[[117 121 130 136 141 115 122]
 [128 128 138 136 150 133 128]
 [133 147 135 120 127 141 139]] → 135

[[129 137 125 140 130]
 [139 149 114 109 119]
 [149 145 139 114 140]] → 139

[[112 129 135 135 135 130 129]
 [134 123 136 122 120 118 127]
 [146 150 110  98 131 109 147]] → 110

[[147 155 116 135 145]
 [124 139 126 134 137]
 [129 143 133 151 128]] → 133

[[143 133 151 141 108 116]
 [135 133 148 138 110 109]
 [136 133 149 139 109 110]] → 149

[[147 106 126 147]
 [135 112 112 133]
 [149 102 131 152]] → 131

[[112 140 130 128]
 [128 122 142 142]
 [119 119 116 153]] → 116

[[128 132 116 122 138]
 [117 113 127 151 150]
 [124 130 144 113 118]] → 144
---
135,139,134,124,106,146
116,141,127,118,143,130
130,129,119,119,131,133
→ 130

136,131,120,122,107
140,118,137,122,135
139,133,139,119,138
→ 135

134,115,127,136,122,126,134
122,128,138,156,122,112,111
111,125,127,104,109,126,141
→ 111

121,100,146,147,138
135,140,138,144,155
106,117,136,124,140
→ 155

130,128,128,122,137,131
130,128,143,126,106,114
130,118,138,128,110,116
→ 114

119,131,129,125,131,133,129
119,131,129,125,131,133,139
154,131,125,133,131,133,105
→ 139

137,112,146,155,101
111,103,152,128,124
107,127,156,136,131
→ 124

106,116,134,149,142,121
131,120,124,132,132,130
132,123,129,132,121,131
→ 130
---
[109 142 152 121 114 120] ==> 152, 109

[128 120 131 107] ==> 131, 107

[142 127 128 135 155 137 129] ==> 155, 127

[[123 109 158 123 119]
 [110 141 124 133 145]
 [142 117 104 107 118]] ==> 158, 104

[126 122 101 115] ==> 126, 101

[111 105 137 109] ==> 137, 105

[[148 105 154 127 129 103]
 [138 135 121 120 122 125]
 [116 148 111 141 137 148]] ==> 154, 103

[104 147 120 154] ==> 154, 104

[[111 138 134 138]
 [156 121 129 119]] ==> 156, 111

[[116 102  98 151]
 [109 142 106 152]
 [130 117 144 154]] ==> 154, 98
---
[149 124 136 151] Out: 149
[108 122 117 137 102 150 120] Out: 108
[106 123 126 124] Out: 106
[129 141 144 126 100] Out: 129
[116 137 134 105] Out: 116
[124 130 107 108 103 107] Out: 124
---
[147 155 148 153 152] gives 155, 153

[146 158 125 114] gives 158, 146

[ 98 122 129 124] gives 129, 124

[157 130  98 100] gives 157, 130

[127 136 133 104] gives 136, 133

[[155 140 120 105 136]
 [136 117 109 139 114]] gives 155, 140

[108 104 124 134 133 107] gives 134, 133

[[124 135 111 117 115 151 157]
 [134 127 139 142 140 120 117]] gives 157, 151

[[136 126 133 142 103]
 [119 126 134 127 112]] gives 142, 136
---
[119 128 125 143 153 136 115] --> 153, 143

[152 134 137 121  99 124] --> 152, 137

[[152 133 129 117 142 145]
 [122 124 139 149 132 120]
 [127 112 138 122 135 116]] --> 152, 149

[117 151 107 134] --> 151, 134

[121 114  99 151] --> 151, 121

[135 128 129 125  99 122 111] --> 135, 129

[[152 116 112 119 134 113 118]
 [108 133 138 102 126 150 138]] --> 152, 150

[125 139 131 102] --> 139, 131

[116 144 136 152 109 120 140] --> 152, 144

[148 135 153 133] --> 153, 148
---
Q:
128  126  131  156  112  133  138
110  137  144  118  130  126  114
117  128  117  118  113  124  129
A: 117

Q:
124  131  123  110
108  129  143  112
125  126  112  106
A: 125

Q:
100  129  104  107  134  149  145
126  128  102  119  149  141  115
149  152  146  138  145  109  155
A: 149

Q:
149  131  122  130
133  141  153  104
140  113  126  125
A: 140

Q:
129  106  121  106  126  118  127
137  119  127  138  127  109  122
125  110  121  103  127  126  129
A: 125

Q:
127  112  128  133  118
137  134  146  133  124
127  126  125  102  148
A: 127

Q:
133  113  120  126  126  130
121  107  126  122  127  125
144  129  131  141  134  130
A: 144
---
[101, 133, 116, 140] value 116

[[151, 118, 145, 118, 130, 123, 157],
 [122, 153, 142, 125, 146, 135, 134]] value 135

[[148, 145, 120, 122, 127, 126],
 [133, 124, 108, 120, 108, 109],
 [151, 148, 123, 125, 127, 126]] value 127

[[133, 154, 112, 121, 124, 149, 118],
 [129, 136, 104, 129, 135, 139, 140]] value 139

[[136, 117, 147, 126],
 [135, 131, 99, 124]] value 99

[152, 118, 100, 131] value 100

[[128, 128, 140, 151, 115, 140],
 [140, 115, 138, 116, 122, 148],
 [126, 116, 132, 100, 124, 127]] value 124
---
[150 120 119 143 121 135 128] → 121

[[103 126 124 127 125 128 154]
 [101 135 123 126 124 115 143]
 [114 115 136 133 115 117 106]] → 115

[[122 102 145 143]
 [147 118 146 146]] → 118

[113 112 119 111 156] → 119

[107 124 131 129 119] → 131

[[137 152 144 153 117 129 129]
 [111 122 130 125 117 126 124]] → 117
---
[[103 149 136 107]
 [109 147 129 108]] ans = 149, 103

[130 132 126 104] ans = 132, 104

[126 103 127 126 121] ans = 127, 103

[[103 130 125 138 142]
 [118 114 124 130 151]] ans = 151, 103

[[131 117 130 132]
 [131 124 130 133]
 [128 102 129 136]] ans = 136, 102

[137 140 108 144 145 128 152] ans = 152, 108

[ 99 102 140 122] ans = 140, 99
---
120	145	151	114	132	125	140
120	139	100	125	108	118	120
128	122	128	138	129	130	129
→ 132

137	133	112	153	116
123	118	117	135	127
123	116	113	141	126
→ 112

116	137	135	100	130	127
130	124	114	125	108	121
152	113	126	138	115	118
→ 100

123	151	128	112	148	128
116	152	124	112	147	130
122	141	128	126	144	130
→ 112

118	117	131	127	137	128
125	141	110	135	123	101
116	119	127	130	136	126
→ 127

142	127	129	139	138
121	122	127	121	126
100	130	129	110	106
→ 129

131	120	129	133	122
127	129	128	127	129
116	154	124	111	148
→ 129
---
Input:
[[134 129 104 145 120 122]
 [136 129 138 138 118 130]
 [139 141 125 126 142 104]]
Output: 141

Input:
[[111 125 157 143 128 149]
 [158 127 108 120 129 110]]
Output: 127

Input: [115 132 119 117 114 154]
Output: 132

Input:
[[123 127 140 133 130 137]
 [132 129 124 127 129 125]
 [114 128 151 144 126 153]]
Output: 128

Input:
[[129 104 108 154 141 101]
 [135 119 122 137 131 119]
 [130 121 120 130 134 122]]
Output: 121

Input:
[[145 136 105 144 116 135]
 [124 119 150 126 117 139]]
Output: 119
---
Input:
array([[128, 128, 124, 137, 156, 138],
       [120, 126, 124, 136, 142, 144],
       [129, 144, 110, 140, 134, 129]])
Output: 110

Input:
array([[138, 146, 144, 103, 110],
       [135, 139, 135, 110, 119]])
Output: 139

Input:
array([[128, 129, 156, 131, 131, 129],
       [128, 128, 129, 128, 129, 134]])
Output: 129

Input:
array([[121, 130, 126, 107],
       [137, 124, 127, 153]])
Output: 137

Input: array([128, 116, 104, 126, 114])
Output: 116

Input: array([125, 112, 151, 114])
Output: 125

Input: array([129, 105, 120, 145, 103])
Output: 105

Input:
array([[139, 131, 136, 128, 110, 119, 133],
       [112, 136, 128, 106, 104, 133, 111],
       [119, 141, 130,  99, 134, 119, 106]])
Output: 99

Input: array([109, 116, 155, 126, 119, 136, 156])
Output: 126
---
[[129, 102, 123, 144],
 [107, 145, 126, 115],
 [142, 142, 129, 150]] Answer: 150

[[131, 134, 134, 129, 128, 115, 133],
 [128, 145, 130, 148, 128, 136, 129],
 [100, 133, 124, 118, 119, 124, 123]] Answer: 123

[[142, 132, 126, 143, 144, 150, 138],
 [127, 120, 105, 106, 126, 142, 115],
 [145, 135, 132, 150, 139, 158, 129]] Answer: 129

[[133, 153, 132, 140, 123, 99, 101],
 [124, 146, 138, 126, 134, 123, 119],
 [139, 116, 129, 140, 134, 128, 124]] Answer: 124

[[106, 128, 131, 128],
 [135, 130, 142, 130],
 [137, 129, 147, 121]] Answer: 121

[[130, 132, 106, 129, 123, 127],
 [117, 125, 106, 127, 127, 133],
 [130, 125, 138, 127, 143, 126]] Answer: 126

[[155, 133, 155, 155, 112],
 [146, 131, 146, 146, 116],
 [128, 121, 126, 127, 119]] Answer: 119
